(in the rows, 128 means zero)
Each row is followed by its class. Each block has new classes.
[133 142 124 117 135 132 131 125 109 132 143 142 108 145 116 129 123 131
 122 140 115 157 141 116 137 107 131  93 140 163 142 127 172 125 120 131
 129 100 122 143 139 126 133 145 105 122 150 127 156 135 142 120 111 139] -> A
[131 124 130 125 128 116 130 125 122 133 136 128 129 141 125 138 139 127
 135 111 122  91 142 114 136 130 133 105 120 157 141 127 107 126 123 133
 127 116 114 120 117 123 162 148 115 119 102 136 132 153 105 122 140 136] -> G
[140 123 142 132 119 126 132 124 129 150 149 127 128 143 130 132 137 126
 129 119 104  87 160 125 155 112 117 104 119 177 125 129 113 122 128 128
 130 105 134 134 134 110 155 156 104 109 135 140 129 116 114 134 119 155] -> A
[128 116 106 113 120 133 121 152 118 148 125 126 120 137 124 124 113 124
 133 134 113 200 139 126 160  85 150 118 161 147 151 124 190 121 130 109
 124  82 119 150 136 132 112 127 122 131 173 131 161 114 136 123 103 107] -> A
[131 147 126 137 127 136 127 116 114 146 144 127 137 140 123 125 122 121
 122 140 101 152 127 122 154 108 138  98 137 161 149 109 171 118 113 117
 131  90 125 149 142 105 128 134 110 126 141 122 173 115 159 123 115 134] -> T
[118 108 116 112 104 124 133 136 110 114  84 128 111 122 129 103 104 149
 143 141 126 243 125 132 139  89 158 131 177 111 164 112 192 119 138 102
 132  70 116 124 151 128 124 103 116 137 154 136 177 124 162 122 124 110] -> G
[130 128 143 140 134 116 136 124 134 141 154 121 128 150 132 134 152 115
 124 134 106  17 158 122 159 140 111  84 104 195 125 128  64 118 117 136
 115  85 122 130 108 113 193 152  90 121 101 145 122 130  83 122 143 177] -> T
[124 138 114 104 113 124 127 134  97 104  83 128 129 127 124 119 101 144
 142 137 127 242 131 136 130  70 161 118 163 140 161 108 203 121 152 111
 138  81 118 158 131 129 108 139 146 142 165 125 173 150 161 119 122 116] -> T
[135 156 108 133 135 132 117 142 127 139 149 133 124 138 134 137 138 125
 114 157 129 114 138 117 142 125 130  94 127 155 147 119 152 126 114 133
 123 104 111 128 122 121 140 137 103 110 105 126 175 124 130 126 124 147] -> A
[135 169 139 139 148 124 128 107 128 142 161 135 123 142 121 130 148 121
 130 134 130  73 119 135 144 149 122  88 102 154 135 132 125 125 109 139
 124 129 142 129 127 116 157 135  74 112  86 129 167 144 125 126 146 153] -> G
[139 166 124 128 119 141 125 126 121 140 161 129 134 128 124 125 125 134
 126 128 118 145 146 120 130 129 145 108 133 149 123 125 198 133 111 154
 131 115 143 143 133 139 125 139 117 110 137 119 159 108 154 129 102 140] -> T
[121  71 113 115 105 139 135 125 124 119  82 119 124 110 131 134  93 138
 134 123 124 244  97 137 117 107 141 196 168  97 128 125 156 119 162  99
 117 149 126 128 130 151  85  99 149 155 185 121 107 103 110 128 117  83] -> G
[122 115 115 130 123 114 135 120 121 116 108  85 149 118 117 119 121 137
 143 115 110 163 170 141 112 109 133 153 148 113 134 111 180 132 136 127
 126 127 145 133 128 135 117 137 142 142 162 117 107 143 129 132 128 105] -> T
[116 110 115 113 101 134 133 131 119 134 109 123 120 118 126 119 105 131
 135 124 125 248 135 139 140  81 154 147 175 130 141 123 185 134 139 121
 133  85 119 135 144 146  90 121 127 143 183 130 151 125 154 124 107 108] -> G
[136 116 108 114 114 129 129 135 108 122  85 127 106 115 113 117  92 154
 131 143 132 252 119 141 150  69 150 148 178 124 155 120 210 134 140 111
 125  92 114 134 140 124 100 101 133 141 172 115 171 124 158 118 109 101] -> T
[117 145 117 124 109 116 125 111 108 125 117 125 117 132 128 108 100 144
 134 139 121 217 124 128 138  89 144 117 161 137 158 126 205 132 124 122
 125  91 114 142 119 163 106 125 112 134 159 114 176 124 164 117 116 115] -> G
[143 149 126 118 115 132 134 123 122 130 105 117 117 132 120 130 119 134
 131 134 133 183 135 141 139 102 140 123 156 147 146 124 180 120 128 126
 123 116 123 137 132 130 112 134 123 136 148 129 151 125 153 124 115 128] -> A
[120 164 109 110 129 135 126 141  97 126  93 135 107 134 141 119 107 156
 132 154 130 252 119 129 152  80 157 100 161 143 158 112 237 123 133 116
 137  72 119 139 134 134 103 119 110 142 152 116 219 132 184 116 117 117] -> T
[129 133 141 136 120 122 128 119 128 152 162 121 125 148 119 133 148 122
 122 122 113  41 153 109 138 151 115 100 101 133 126 116  89 129 106 134
 126 121 132 120 124 123 171 157  91 115 120 135 117 129 102 130 130 152] -> G
[132 105 122 124 123 130 141 123 133 147 146 124 122 130 112 122 122 126
 116 114 120 156 145 130 110 118 115 157 145 114 117 128 134 136 133 122
 128 123 130 138 145 132 115 129 131 137 161 126  93 106 134 132 103 116] -> G
[134 151 124 100 118 138 123 126 109 116 107 135 125 122 117 118 118 153
 135 131 130 245 135 128 117  80 150 126 163 132 159 130 233 131 132 120
 122  98 135 136 138 131 100 123 131 149 138 123 168 120 181 126 114 112] -> G
[132 142 119 113 123 139 123 126 115 129 125 134 106 132 127 126 115 142
 134 136 119 195 104 126 131 109 136 108 146 137 140 121 187 124 127 123
 133 102 141 138 130 117 115 128 116 130 132 122 176 128 157 115 111 125] -> A
[129 150 124 121 122 137 132 148 117 117 119 141 116 136 125 134 112 140
 129 146 118 204 133 134 144  96 138 121 135 142 155 116 204 135 123 116
 129  97 114 156 126 128 118 135 114 132 135 119 163 129 205 126 108 122] -> A
[134 131 106 124 119 134 130 128 121 142 129 124 117 138 129 133 126 132
 110  77 119 172 142 122 139 104 130 111 133 149 137 122 177 124 125 125
 210  85 125 139 138 127 127 140 107 127 141 123 154 128 143 123 115 128] -> A
[129 184 122 121 131 128 126 131 105 130 138 139 130  87 122 123 111 133
 133 136 118 195 147 127 139  95 137  80 151 149 156 110 210 130 118 122
 121  97 139 150 128 116 106 136 120 140 134  96 183 121 181 121 113 128] -> A
[128  87 145 164 134 109 128 125 142 153 140 109 132 144 132 121 157 138
 115 121 103  16 135 103 140 167  73 117  99 156 110 124  30 120 122 128
 112 135 126 124 110 117 179 149 107 116 113 146  73 123  62 125 144 158] -> T
[131 145 130 122 119 121 114 129 113 141 138 138 111 136 129 122 108 140
 120 135 119 187 139 121 120 112 141 114 141 147 149 120 204 132 125 126
 117  94 134 147 132 116  97 140  93 128 149 121 166 116 178 117 103 126] -> T
[127  98 134 131 125 124 125 124 139 125 140 125 140 112 123 133 123 133
 129 121 114  91 149 126 140 132 113 148 129 120 126 131  95 138 137 129
 137 141 153 124 122 126 145 142 130 137 141 139  79 126  96 130 139 115] -> A
[138 138 160 135 139 104 128 127 116 139 136 127 127 142 114 128 146 119
 130 121 110  49 164 126 149 132 130 101 119 169 139 120  89 134 118 145
 123  98 125 136 123 121 186 157  97 106 117 132 118 136 105 126 158 162] -> T
[104 151 139 136 140 127 133 120 132 145 132 120 128 131 118 128 138 126
 140 130 108  96 146 125 136 135 121 104 112 155 132 124 125 118 129 129
 127 108 135 133 124 102 139 137 110 116 119 133 143 121 125 130 130 141] -> A
[124 190 121 136 129 161 139 112 131 139 162 134 152 137 111 130 146 121
 141 110 117  69 184 103 122 139 105 119 107 149 113 113 150 136 111 140
 143 137 152 140 136 120 137 139 111 123 111 145  88 137 130 123 126  96] -> A
[133 105 133 140 123 106 126 123 129 122 124 130 137 123 135 128 133 128
 128 122 119  98 150 128 134 131 127 122 121 144 149 117  99 129 132 124
 125 118 113 116  99 119 160 136 124 121 131 127 106 138 101 131 149 144] -> T
[119 112 132 121 124 129 125 131 133 145 139 125 119 131 125 135 129 125
 137 150 116 121 134 131 153 116 132 110 132 157 141 125  96 114 116 117
 126 101 118 127 107 130 165 141 112 115 144 130 140 123 103 123 120 130] -> A
[138 101 127 134 130 123 139 128 140 130 125 123 102 131 119 124 135 120
 132 127 107  96 154 123 137 122 130 117 127 139 143 124 106 132 135 137
 122 115 124 126 122 128 143 139 118 122 133 141 118 131 103 119 140 130] -> G
[135 139 136 134 147 131 128 136 118 153 172 128 122 151 121 131 141 124
 127 132 106  61 140 115 159 142 128  77 103 183 128 118 103 123 104 133
 135 104 127 144 123 117 175 164  79 113 112 140 132 126 104 128 123 169] -> G
[130 161 126 135 125 106 136 131 116 114 138 128 132 139 124 126 134 126
 139 120 110  85 174 110 139 122 127  93 122 167 151  52 155 127 122 134
 144 103 130 148 124 126 145 151 104 124 112 137 134 150 116 113 148 205] -> T

Each row is followed by its class. Each block has new classes.
[121 142 136 110 125 133 138 130 115 112 128 124 153 136 141 139 113 138
 121 111 113 131 124 116 120 131 134 108 148 138 119 114 131 151 123 124
 129 127 128 119 124 129 131 143 147 112 135 137 133 131 138 140 136 128] -> Q229
[138 115 119 120 132 116 122 141 130 131 135 134 131 125 138 131 123 124
 147 139 135 117 120 126 131 115 129 145  96 119 133 147 144 149 131 129
 118 127 135 128 132 141 132 138 128 138 129 124 130 123 126 126 122 119] -> Q629
[119 153 132 102 119 123 123 138 127 127 120 127 135 132 135 133 121 124
 128 120 118 145 119 120 118 130 118 128 107 153 136 161 129 147 119 117
 123 122 126 138 115 132 161 124 151 128 131 149 121 140 152 129 126 119] -> Q956
[135 123 129 116 137 117 122 135 121 125 128 127 143 112 145 144 124 114
 152 130 135 113 112 130 112 114 141 148 126 106 135 142 122 152 134 132
 133 130 131 132 138 138 147 147 148 121 127 125 128 130 133 132 133 113] -> Q629
[108 169 112 118  88 130 136 148 119 136 116 126 125 125 121 131 151 145
 122 138 114 142 122 118 131 132 121 141 122 159 123 120 128 131 126 133
 130 130 128 127 115 126 149 132 121 130 121 124 114 129 143 124 126 127] -> Q956
